Below is a small trained network, with its code and all its weights. Each question gives an input and a class and asks what happens when units are switched off, that is, made to give their printed mean instead of their output.

import numpy as np


def w(rows, s, z=0):
    codes = np.array(rows[::2]) - 128.0
    scale = np.full(codes.shape[1], s)
    scale[-1] = z or s
    return codes * scale


def f(y):
    return y / 2 * (1 + np.tanh(0.7978845608 * (y + 0.044715 * y**3)))


def log_softmax(a):
    a = a - a.max(-1, keepdims=True)
    return a - np.log(np.exp(a).sum(-1, keepdims=True))


def net(x, mask):
    res = np.array(x, float).reshape(1, 4) / 4 @ E
    y = f(res @ A[0][:, :-1].T + A[0][:, -1])
    res = res + np.where(mask, y, B[0][:, -1]) @ B[0][:, :-1]
    return log_softmax(res[-1] @ U[:, :-1].T + U[:, -1])


A, B = {}, {}
E = w([
[155,229,24,139,212,175,80,141,59,179,190,121],'x0',
[136,165,154,125,78,108,232,68,124,170,202,229],'x1',
[94,76,244,83,210,110,125,41,189,183,145,96],'x2',
[2,175,251,38,95,214,105,106,70,109,78,134],'x3',
],0.0083)
A[0] = w([
[58,164,113,77,139,255,66,180,21,103,60,113,180],'neuron 0',
[98,95,199,46,125,127,118,168,202,85,68,156,157],'neuron 1',
[138,204,199,65,171,170,132,83,94,227,171,141,251],'neuron 2',
[183,119,90,159,128,102,108,246,102,72,107,119,218],'neuron 3',
[141,102,122,120,139,61,167,116,193,170,135,146,69],'neuron 4',
[91,84,161,82,101,117,150,109,117,69,89,86,126],'neuron 5',
[158,109,135,130,100,91,171,79,159,144,159,187,97],'neuron 6',
[107,102,176,120,168,130,129,93,140,198,147,143,95],'neuron 7',
[116,130,102,89,212,201,65,105,127,145,85,118,95],'neuron 8',
[135,136,170,118,109,102,97,117,113,92,66,143,90],'neuron 9',
[73,72,188,97,129,104,126,74,157,123,100,89,119],'neuron 10',
],0.0082,0.0028)
B[0] = w([
[55,199,235,130,106,213,92,108,66,158,208,48,250],'neuron 0',
[214,115,127,211,122,93,102,116,190,42,47,163,201],'neuron 1',
[15,158,63,68,109,96,221,231,103,162,200,141,207],'neuron 2',
[94,95,2,135,129,63,186,152,169,154,88,198,208],'neuron 3',
[123,187,93,74,91,162,167,160,97,139,144,148,166],'neuron 4',
[167,106,137,197,162,110,73,79,134,62,47,174,180],'neuron 5',
[123,170,147,79,83,190,157,92,103,210,177,54,171],'neuron 6',
[131,133,131,47,198,76,134,138,209,83,150,102,166],'neuron 7',
[72,138,106,86,136,147,106,114,123,182,197,108,177],'neuron 8',
[165,72,114,159,128,130,3,130,164,153,94,101,153],'neuron 9',
[230,111,56,181,151,76,201,126,200,70,93,160,193],'neuron 10',
],0.0071,0.014)
U = w([
[179,92,70,173,133,1,159,162,195,80,94,143,177],'0',
[155,137,212,185,116,192,59,125,140,73,75,103,3],'1',
[71,173,158,67,112,189,146,158,101,172,194,97,223],'2',
],0.0096,0.0016)

Each question gives the input, the list of numbers given to net, and the class t.
The units are the neurons (one row each of A and B). Each row of codes is followed by its name. A weight is (code - 128) times the scale printed after its matrix; where a second scale follows, it is the last column's (A, B and U).
mask holds one flag per neuron, in row order. A switched-off neuron (its flag False) gives its mean, the last column of its row in B, instead of its output. The means were averaged over made-up inputs and are rounded, as every weight is.
A unit's drop is (log p(t) with every unit on - log p(t) with that unit switched off) / (log p(t) with every unit on - log p(t) with every unit switched off).
The circuit of an input: a set's keep is (log p(t) with only the set's units on - log p(t) with every unit switched off) / (log p(t) with every unit on - log p(t) with every unit switched off). Starting from all 11 units, units are removed one at a time, each time the one whose removal leaves the highest keep (on an exact tie, the one counted first), for as long as the keep stays at least 0.8.
units of the circuit, in order: the units of the circuit, biggest drop first
top k neurons: the k neurons with the biggest drops, biggest first
drop of u: that unit's drop, to one decimal
input [0,8,-3,-5], class 2: units of the circuit, in order -> (neuron 6)
input [-5,2,-1,4], class 0: top 2 neurons -> (neuron 0; neuron 10)
input [1,-6,-5,-1], class 2: top 4 neurons -> (neuron 0; neuron 1; neuron 10; neuron 5)
input [-6,1,-1,4], class 0: top 3 neurons -> (neuron 10; neuron 0; neuron 1)
input [-6,8,-7,-4], class 2: top 3 neurons -> (neuron 6; neuron 1; neuron 10)
input [0,-5,-2,3], class 1: top 2 neurons -> (neuron 2; neuron 6)
input [-2,-2,2,4], class 1: top 2 neurons -> (neuron 3; neuron 0)
input [-1,-2,3,4], class 1: top 2 neurons -> (neuron 3; neuron 0)
input [3,0,8,-5], class 2: top 2 neurons -> (neuron 1; neuron 3)
input [-5,-3,-4,7], class 1: drop of neuron 2 -> 0.0
input [0,2,7,1], class 0: drop of neuron 10 -> 0.2
input [-4,5,-1,-8], class 2: drop of neuron 10 -> 0.2
input [-1,7,4,6], class 0: drop of neuron 0 -> 0.4
input [1,-5,7,2], class 0: units of the circuit, in order -> (neuron 10)
